Here is a tiny trained network, its code and every weight. The questions are about switching its units off for an input and a class, where a switched-off unit gives its printed mean instead of its output.

import numpy as np


def w(rows, s, z=0):
    codes = np.array(rows[::2]) - 128.0
    scale = np.full(codes.shape[1], s)
    scale[-1] = z or s
    return codes * scale


def f(y):
    return y / 2 * (1 + np.tanh(0.7978845608 * (y + 0.044715 * y**3)))


def log_softmax(a):
    a = a - a.max(-1, keepdims=True)
    return a - np.log(np.exp(a).sum(-1, keepdims=True))


def net(x, mask):
    res = np.array(x, float).reshape(1, 3) / 4 @ E
    y = f(res @ A[0][:, :-1].T + A[0][:, -1])
    res = res + np.where(mask, y, B[0][:, -1]) @ B[0][:, :-1]
    return log_softmax(res[-1] @ U[:, :-1].T + U[:, -1])


A, B = {}, {}
E = w([
[90,126,41,152,205,222,195],'x0',
[175,248,46,145,35,152,176],'x1',
[55,152,219,45,168,164,220],'x2',
],0.013)
A[0] = w([
[134,137,54,188,155,92,113,127],'N0',
[40,67,203,100,230,149,168,255],'N1',
[30,178,111,73,86,142,250,121],'N2',
[178,254,83,154,98,129,105,183],'N3',
[212,203,111,169,82,142,141,194],'N4',
[92,103,10,180,173,158,117,196],'N5',
[125,61,118,196,172,127,14,147],'N6',
[181,176,101,175,27,115,95,148],'N7',
[153,89,202,99,123,34,70,151],'N8',
[121,193,112,104,59,107,148,145],'N9',
],0.011,0.0082)
B[0] = w([
[92,71,93,142,100,128,118,177],'N0',
[154,152,75,154,190,6,128,253],'N1',
[61,128,128,120,165,140,139,204],'N2',
[120,67,162,161,112,91,118,229],'N3',
[88,67,154,121,131,110,117,220],'N4',
[150,143,106,40,150,201,94,212],'N5',
[80,148,106,154,158,222,77,197],'N6',
[133,86,230,173,131,105,140,224],'N7',
[52,91,102,106,156,82,127,199],'N8',
[105,65,161,130,109,116,108,186],'N9',
],0.014,0.023)
U = w([
[130,104,101,116,147,44,95,168],'0',
[187,134,9,41,137,203,91,117],'1',
[106,103,150,124,93,186,80,187],'2',
[128,174,97,148,103,166,60,3],'3',
[246,95,140,170,63,115,149,62],'4',
[171,198,79,133,216,182,157,117],'5',
],0.013,0.0059)

Each question gives the input, the list of numbers given to net, and the class t.
The units are the neurons (one row each of A and B). Each row of codes is followed by its name. A weight is (code - 128) times the scale printed after its matrix; where a second scale follows, it is the last column's (A, B and U).
mask holds one flag per neuron, in row order. A switched-off neuron (its flag False) gives its mean, the last column of its row in B, instead of its output. The means were averaged over made-up inputs and are rounded, as every weight is.
A unit's drop is (log p(t) with every unit on - log p(t) with that unit switched off) / (log p(t) with every unit on - log p(t) with every unit switched off).
The circuit of an input: a set's keep is (log p(t) with only the set's units on - log p(t) with every unit switched off) / (log p(t) with every unit on - log p(t) with every unit switched off). Starting from all 10 units, units are removed one at a time, each time the one whose removal leaves the highest keep (on an exact tie, the one counted first), for as long as the keep stays at least 0.8.
units of the circuit, in order: the units of the circuit, biggest drop first
k most important neurons: the k neurons with the biggest drops, biggest first
drop of u: that unit's drop, to one decimal
input [7,2,-3], class 1: units of the circuit, in order : [N5]
input [5,-8,0], class 5: units of the circuit, in order : [N6 N3 N4]
input [3,1,4], class 5: 2 most important neurons : [N3 N4]
input [6,4,3], class 5: 2 most important neurons : [N2 N0]
input [0,-4,-5], class 1: 2 most important neurons : [N7 N3]
input [-2,8,-6], class 4: 2 most important neurons : [N7 N6]
input [-1,6,7], class 2: 2 most important neurons : [N1 N8]
input [-7,7,-2], class 4: 4 most important neurons : [N7 N1 N2 N6]
input [-2,-2,-7], class 2: 2 most important neurons : [N1 N6]
input [4,3,-1], class 2: drop of N1 : 1.0
input [-4,6,0], class 4: drop of N6 : 0.2
input [-4,4,-2], class 4: drop of N1 : 0.4
